Here is a tiny trained network, its code and every weight. The questions are about switching its units off for an input and a class, where a switched-off unit gives its printed mean instead of its output.

import numpy as np


def w(rows, s, z=0):
    codes = np.array(rows[::2]) - 128.0
    scale = np.full(codes.shape[1], s)
    scale[-1] = z or s
    return codes * scale


def f(y):
    return np.maximum(y, 0)


def log_softmax(a):
    a = a - a.max(-1, keepdims=True)
    return a - np.log(np.exp(a).sum(-1, keepdims=True))


def net(x, mask):
    res = np.array(x, float).reshape(1, 2) / 4 @ E
    y = f(res @ A[0][:, :-1].T + A[0][:, -1])
    res = res + np.where(mask, y, B[0][:, -1]) @ B[0][:, :-1]
    return log_softmax(res[-1] @ U[:, :-1].T + U[:, -1])


A, B = {}, {}
E = w([
[229,183,165],'x0',
[27,250,121],'x1',
],0.017)
A[0] = w([
[132,107,36,255],'neuron 1',
[87,69,55,46],'neuron 2',
[36,43,28,13],'neuron 3',
[53,80,60,199],'neuron 4',
[170,174,112,172],'neuron 5',
[187,144,165,53],'neuron 6',
[94,74,121,71],'neuron 7',
[144,137,64,112],'neuron 8',
[188,10,200,73],'neuron 9',
[165,8,138,71],'neuron 10',
[156,146,237,59],'neuron 11',
],0.011,0.0098)
B[0] = w([
[170,84,248,224],'neuron 1',
[230,187,44,179],'neuron 2',
[185,183,55,225],'neuron 3',
[155,127,153,254],'neuron 4',
[120,160,200,187],'neuron 5',
[217,215,135,165],'neuron 6',
[254,209,107,163],'neuron 7',
[145,75,130,128],'neuron 8',
[52,113,51,247],'neuron 9',
[9,188,126,234],'neuron 10',
[185,180,44,161],'neuron 11',
],0.0089,0.014)
U = w([
[17,195,98,57],'0',
[249,155,111,37],'1',
[155,71,233,254],'2',
],0.013,0.0091)

Each question gives the input, the list of numbers given to net, and the class t.
The units are the neurons (one row each of A and B). Each row of codes is followed by its name. A weight is (code - 128) times the scale printed after its matrix; where a second scale follows, it is the last column's (A, B and U).
mask holds one flag per neuron, in row order. A switched-off neuron (its flag False) gives its mean, the last column of its row in B, instead of its output. The means were averaged over made-up inputs and are rounded, as every weight is.
A unit's drop is (log p(t) with every unit on - log p(t) with that unit switched off) / (log p(t) with every unit on - log p(t) with every unit switched off).
The circuit of an input: a set's keep is (log p(t) with only the set's units on - log p(t) with every unit switched off) / (log p(t) with every unit on - log p(t) with every unit switched off). Starting from all 11 units, units are removed one at a time, each time the one whose removal leaves the highest keep (on an exact tie, the one counted first), for as long as the keep stays at least 0.8.
units of the circuit, in order: the units of the circuit, biggest drop first
most important unit: the unit with the biggest drop
k most important neurons: the k neurons with the biggest drops, biggest first
drop when u is switched off: that unit's drop, to one decimal
input [3,-2], class 2: most important unit => neuron 3
input [-4,-2], class 1: 4 most important neurons => (neuron 3; neuron 2; neuron 7; neuron 5)
input [3,-5], class 0: 2 most important neurons => (neuron 9; neuron 10)
input [-8,-7], class 1: 2 most important neurons => (neuron 7; neuron 2)
input [3,-1], class 2: 2 most important neurons => (neuron 3; neuron 2)
input [0,2], class 2: 3 most important neurons => (neuron 10; neuron 9; neuron 3)
input [3,-3], class 2: 3 most important neurons => (neuron 3; neuron 2; neuron 7)
input [4,-5], class 0: units of the circuit, in order => (neuron 9; neuron 10)
input [-8,-5], class 1: 3 most important neurons => (neuron 2; neuron 7; neuron 3)
input [-3,2], class 2: 2 most important neurons => (neuron 10; neuron 9)
input [-7,-5], class 1: drop when neuron 2 is switched off => 1.0
input [-1,-2], class 2: drop when neuron 7 is switched off => 0.0
input [-8,-8], class 0: drop when neuron 9 is switched off => 1.3
input [1,-3], class 2: units of the circuit, in order => (neuron 3)
